Here is a tiny trained network, its code and every weight. The questions are about switching its units off for an input and a class, where a switched-off unit gives its printed mean instead of its output.

import numpy as np


def w(rows, s, z=0):
    codes = np.array(rows[::2]) - 128.0
    scale = np.full(codes.shape[1], s)
    scale[-1] = z or s
    return codes * scale


def f(y):
    return y / 2 * (1 + np.tanh(0.7978845608 * (y + 0.044715 * y**3)))


def log_softmax(a):
    a = a - a.max(-1, keepdims=True)
    return a - np.log(np.exp(a).sum(-1, keepdims=True))


def net(x, mask):
    res = np.array(x, float).reshape(1, 2) / 4 @ E
    y = f(res @ A[0][:, :-1].T + A[0][:, -1])
    res = res + np.where(mask, y, B[0][:, -1]) @ B[0][:, :-1]
    return log_softmax(res[-1] @ U[:, :-1].T + U[:, -1])


A, B = {}, {}
E = w([
[191,135,150,165,7,128,53,178,184,125,179],'x0',
[83,204,58,204,107,3,160,113,151,187,113],'x1',
],0.015)
A[0] = w([
[105,217,30,181,116,54,100,79,150,213,124,142],'neuron 0',
[154,186,137,157,2,127,88,161,130,233,133,125],'neuron 1',
[155,149,124,117,32,126,42,188,213,111,169,146],'neuron 2',
[64,123,125,111,179,153,161,69,71,152,54,234],'neuron 3',
[57,198,60,158,137,15,128,130,142,170,74,145],'neuron 4',
[175,31,184,12,119,206,79,128,65,36,144,253],'neuron 5',
[188,119,115,147,54,73,88,138,197,157,154,117],'neuron 6',
[193,108,176,171,113,125,73,123,198,104,208,125],'neuron 7',
[145,149,117,134,88,72,145,167,180,80,150,111],'neuron 8',
],0.0087,0.011)
B[0] = w([
[114,190,105,186,73,93,140,89,128,175,167,207],'neuron 0',
[168,140,91,180,114,137,158,168,36,141,139,189],'neuron 1',
[187,142,77,188,125,141,120,211,183,117,197,201],'neuron 2',
[156,114,179,59,129,154,152,18,141,130,75,204],'neuron 3',
[67,185,174,157,94,96,166,79,137,127,101,207],'neuron 4',
[182,53,112,132,247,159,118,98,143,62,94,253],'neuron 5',
[138,120,91,176,78,112,144,171,96,149,136,182],'neuron 6',
[155,126,85,215,188,118,84,212,192,133,161,175],'neuron 7',
[130,150,150,180,148,101,136,151,122,173,171,155],'neuron 8',
],0.011,0.029)
U = w([
[185,63,165,36,159,184,141,67,73,132,59,253],'0',
[214,110,121,164,156,142,90,201,199,87,148,176],'1',
[71,221,207,127,100,63,177,33,148,180,101,196],'2',
[147,190,97,162,65,89,164,171,33,254,207,98],'3',
[71,93,115,103,86,144,136,190,105,133,136,31],'4',
[112,149,155,114,92,118,120,158,188,116,139,28],'5',
[121,169,176,144,143,108,68,121,140,163,157,31],'6',
[112,167,122,94,123,113,82,132,142,175,178,41],'7',
],0.0085,0.0032)

Each question gives the input, the list of numbers given to net, and the class t.
The units are the neurons (one row each of A and B). Each row of codes is followed by its name. A weight is (code - 128) times the scale printed after its matrix; where a second scale follows, it is the last column's (A, B and U).
mask holds one flag per neuron, in row order. A switched-off neuron (its flag False) gives its mean, the last column of its row in B, instead of its output. The means were averaged over made-up inputs and are rounded, as every weight is.
A unit's drop is (log p(t) with every unit on - log p(t) with that unit switched off) / (log p(t) with every unit on - log p(t) with every unit switched off).
The circuit of an input: a set's keep is (log p(t) with only the set's units on - log p(t) with every unit switched off) / (log p(t) with every unit on - log p(t) with every unit switched off). Starting from all 9 units, units are removed one at a time, each time the one whose removal leaves the highest keep (on an exact tie, the one counted first), for as long as the keep stays at least 0.8.
circuit, biggest first: the units of the circuit, biggest drop first
k most important neurons: the k neurons with the biggest drops, biggest first
drop when u is switched off: that unit's drop, to one decimal
input [0,-8], class 0: circuit, biggest first : (neuron 2)
input [0,6], class 2: 3 most important neurons : (neuron 4; neuron 2; neuron 7)
input [7,1], class 3: 3 most important neurons : (neuron 5; neuron 1; neuron 6)
input [1,3], class 3: 2 most important neurons : (neuron 3; neuron 5)
input [-3,0], class 0: 2 most important neurons : (neuron 0; neuron 4)
input [-8,1], class 2: 2 most important neurons : (neuron 5; neuron 4)
input [5,1], class 3: 2 most important neurons : (neuron 5; neuron 1)
input [1,1], class 3: 2 most important neurons : (neuron 5; neuron 3)
input [0,5], class 2: 2 most important neurons : (neuron 4; neuron 2)
input [8,2], class 3: drop when neuron 5 is switched off : 0.2
input [6,2], class 3: drop when neuron 5 is switched off : 0.2
input [0,-6], class 0: drop when neuron 2 is switched off : 0.4
input [-6,0], class 0: drop when neuron 0 is switched off : 0.7
input [2,1], class 3: circuit, biggest first : (neuron 5)
